Below are the code and all the weights of a small trained network. Each question names an input and a target symbol and asks about switching units off, where a switched-off unit gives its printed mean instead of its output.

import numpy as np


def w(rows, s, z=0):
    codes = np.array(rows[::2]) - 128.0
    scale = np.full(codes.shape[1], s)
    scale[-1] = z or s
    return codes * scale


def f(y):
    return y / 2 * (1 + np.tanh(0.7978845608 * (y + 0.044715 * y**3)))


def softmax(a):
    e = np.exp(a - a.max(-1, keepdims=True))
    return e / e.sum(-1, keepdims=True)


def log_softmax(a):
    a = a - a.max(-1, keepdims=True)
    return a - np.log(np.exp(a).sum(-1, keepdims=True))


def net(x, mask):
    ids = ['ΓΘΛΞΦΨαβζημσ'.index(c) for c in x.split()]
    T = len(ids)
    res = E[ids] + P[:T]
    r = res
    for j in range(2):
        rows = slice(4 * j, 4 * j + 4)
        q, k, v = (r @ M[0][rows].T for M in (Q, K, V))
        z = softmax(np.where(np.tri(T) > 0, q @ k.T / 4**0.5, -1e9)) @ v
        o = O[0][rows]
        res = res + np.where(mask[j], z, o[:, -1]) @ o[:, :-1]
    y = f(res @ A[0][:, :-1].T + A[0][:, -1])
    res = res + np.where(mask[2:14], y, B[0][:, -1]) @ B[0][:, :-1]
    return log_softmax(res[-1] @ U[:, :-1].T + U[:, -1])


Q, K, V, O, A, B = {}, {}, {}, {}, {}, {}
E = w([
[39,116,158,114,120,82],'Γ',
[46,116,118,113,82,152],'Θ',
[77,174,112,175,169,129],'Λ',
[223,131,138,139,141,159],'Ξ',
[157,100,88,85,129,155],'Φ',
[204,130,132,146,121,35],'Ψ',
[125,152,148,133,36,142],'α',
[138,59,183,135,112,177],'β',
[152,133,8,164,164,80],'ζ',
[140,127,178,223,117,119],'η',
[175,136,156,180,207,156],'μ',
[74,132,136,182,174,37],'σ',
],0.015)
P = w([
[86,35,204,98,167,174],'0',
[110,72,178,104,133,166],'1',
[131,103,157,110,109,155],'2',
[151,138,140,104,92,146],'3',
[168,170,123,107,75,129],'4',
[178,208,106,94,70,122],'5',
[186,254,86,86,65,121],'6',
],0.0076)
Q[0] = w([
[180,136,115,64,80,107],'head 1',
[150,170,183,144,154,72],'head 1',
[61,135,84,121,109,60],'head 1',
[173,115,90,114,185,116],'head 1',
[53,143,50,137,217,83],'head 2',
[29,122,156,146,88,155],'head 2',
[71,159,102,103,6,87],'head 2',
[133,82,60,46,110,199],'head 2',
],0.023)
K[0] = w([
[207,147,89,86,85,96],'head 1',
[143,192,156,181,155,99],'head 1',
[63,119,85,140,121,62],'head 1',
[189,99,99,141,191,122],'head 1',
[67,182,40,123,207,77],'head 2',
[23,118,163,143,106,157],'head 2',
[64,145,121,96,5,104],'head 2',
[128,70,81,24,112,177],'head 2',
],0.021)
V[0] = w([
[24,144,116,211,115,175],'head 1',
[104,123,153,190,96,236],'head 1',
[163,150,209,112,141,102],'head 1',
[87,104,73,176,86,255],'head 1',
[181,204,176,134,120,157],'head 2',
[147,234,120,132,89,128],'head 2',
[76,161,65,179,79,240],'head 2',
[54,161,20,158,87,152],'head 2',
],0.008)
O[0] = w([
[126,247,209,77,186,104,123],'head 1',
[254,181,172,94,169,147,252],'head 1',
[131,149,131,187,68,189,192],'head 1',
[229,121,143,31,210,93,177],'head 1',
[167,66,210,179,128,188,201],'head 2',
[112,40,212,134,178,143,124],'head 2',
[209,169,165,20,217,142,159],'head 2',
[103,126,136,34,239,84,33],'head 2',
],0.0056,0.0013)
A[0] = w([
[92,118,202,137,110,78,173],'neuron 1',
[125,4,232,130,211,138,154],'neuron 2',
[66,187,114,106,110,193,251],'neuron 3',
[144,63,57,79,124,165,86],'neuron 4',
[138,145,104,52,117,163,98],'neuron 5',
[205,206,103,119,75,109,198],'neuron 6',
[108,158,155,97,174,127,163],'neuron 7',
[180,109,186,175,123,177,117],'neuron 8',
[96,193,81,154,188,123,209],'neuron 9',
[123,178,110,185,166,38,49],'neuron 10',
[70,122,80,70,133,57,170],'neuron 11',
[175,233,93,146,148,153,218],'neuron 12',
],0.012,0.0028)
B[0] = w([
[110,104,94,125,98,187,174],'neuron 1',
[133,137,123,88,159,254,174],'neuron 2',
[147,83,177,135,142,174,162],'neuron 3',
[135,74,104,130,215,155,174],'neuron 4',
[105,126,63,147,63,153,175],'neuron 5',
[145,86,121,142,136,24,195],'neuron 6',
[93,123,181,161,87,141,172],'neuron 7',
[100,166,145,65,66,129,254],'neuron 8',
[166,149,171,179,168,115,178],'neuron 9',
[126,225,79,169,149,158,169],'neuron 10',
[190,157,129,41,95,114,210],'neuron 11',
[143,63,126,145,136,60,190],'neuron 12',
],0.017,0.0086)
U = w([
[144,142,158,43,82,236,173],'Γ',
[144,105,151,114,67,3,106],'Θ',
[150,103,181,196,159,124,252],'Λ',
[82,138,114,125,137,103,89],'Ξ',
[144,50,63,140,159,154,222],'Φ',
[65,109,82,187,74,107,164],'Ψ',
[108,133,109,128,130,117,11],'α',
[123,125,111,138,126,121,19],'β',
[170,166,98,107,151,75,43],'ζ',
[118,125,109,136,118,111,43],'η',
[97,131,112,123,130,108,58],'μ',
[92,198,84,162,128,165,167],'σ',
],0.0064,0.0029)

Each question gives the input, a string of symbols that net reads in full, and the target symbol t.
The units are the heads (4 rows each of Q, K, V and O) and the neurons (one row each of A and B). Each row of codes is followed by its name. A weight is (code - 128) times the scale printed after its matrix; where a second scale follows, it is the last column's (O, A, B and U).
mask holds one flag per unit, heads first, then neurons. A switched-off unit (its flag False) gives its mean, the last column of its rows in O or B, instead of its output. The means were averaged over made-up inputs and are rounded, as every weight is.
A unit's drop is (log p(t) with every unit on - log p(t) with that unit switched off) / (log p(t) with every unit on - log p(t) with every unit switched off).
The circuit of an input: a set's keep is (log p(t) with only the set's units on - log p(t) with every unit switched off) / (log p(t) with every unit on - log p(t) with every unit switched off). Starting from the 12 units with the biggest drops (on a tie, the unit counted first), units are removed one at a time, each time the one whose removal leaves the highest keep (on an exact tie, the one counted first), for as long as the keep stays at least 0.8.
circuit, biggest first: the units of the circuit, biggest drop first
most important unit: the unit with the biggest drop
top k neurons: the k neurons with the biggest drops, biggest first
heads that matter: for each layer, one digit per head in row order, 1 if its drop is at least 0.15 and else 0, layers parted by /
drop when u is switched off: that unit's drop, to one decimal
input Φ Ξ α Θ σ α, target Θ: circuit, biggest first	(neuron 6)
input Φ ζ Φ, target Φ: circuit, biggest first	(neuron 4; head 1)
input η Ξ η β μ σ, target σ: circuit, biggest first	(neuron 10; head 1)
input Ξ Λ Ξ σ Ψ, target Ψ: circuit, biggest first	(head 1; head 2)
input β Λ η, target Γ: top 2 neurons	(neuron 2; neuron 8)
input Θ σ Ξ μ Γ α Θ, target Θ: circuit, biggest first	(head 1; neuron 2; neuron 6)
input β α Λ α, target Θ: heads that matter	10
input Ψ Λ Φ Φ Γ α Ψ, target Ψ: heads that matter	11
input Γ Γ ζ η, target Γ: circuit, biggest first	(head 2; neuron 2)
input η Γ Ξ Ξ Θ Φ, target Φ: heads that matter	10
input Ξ Γ Ψ μ Φ Θ Ξ, target Θ: heads that matter	00
input β σ β, target Θ: heads that matter	11
input σ μ α Γ μ, target Θ: heads that matter	00
input Ξ Φ α σ Λ, target Λ: top 2 neurons	(neuron 9; neuron 3)
input σ Φ η σ ζ Ψ η, target Θ: heads that matter	00
input Γ Ξ μ Φ μ, target Θ: most important unit	neuron 12
input β Θ Λ, target Λ: heads that matter	00
input μ Ξ Ψ σ Γ Ψ Γ, target Γ: heads that matter	11
input η Θ Θ α Φ Θ, target Θ: heads that matter	10
input β Φ α α Ξ Ξ μ, target Γ: most important unit	head 2
input Ψ μ Λ β Ψ β, target Θ: top 2 neurons	(neuron 6; neuron 2)
input σ Λ Γ, target Γ: drop when neuron 3 is switched off	0.2
input Θ η α α η Θ η, target Θ: drop when neuron 1 is switched off	0.0
input Λ μ Γ Φ ζ, target ζ: drop when head 2 is switched off	0.2
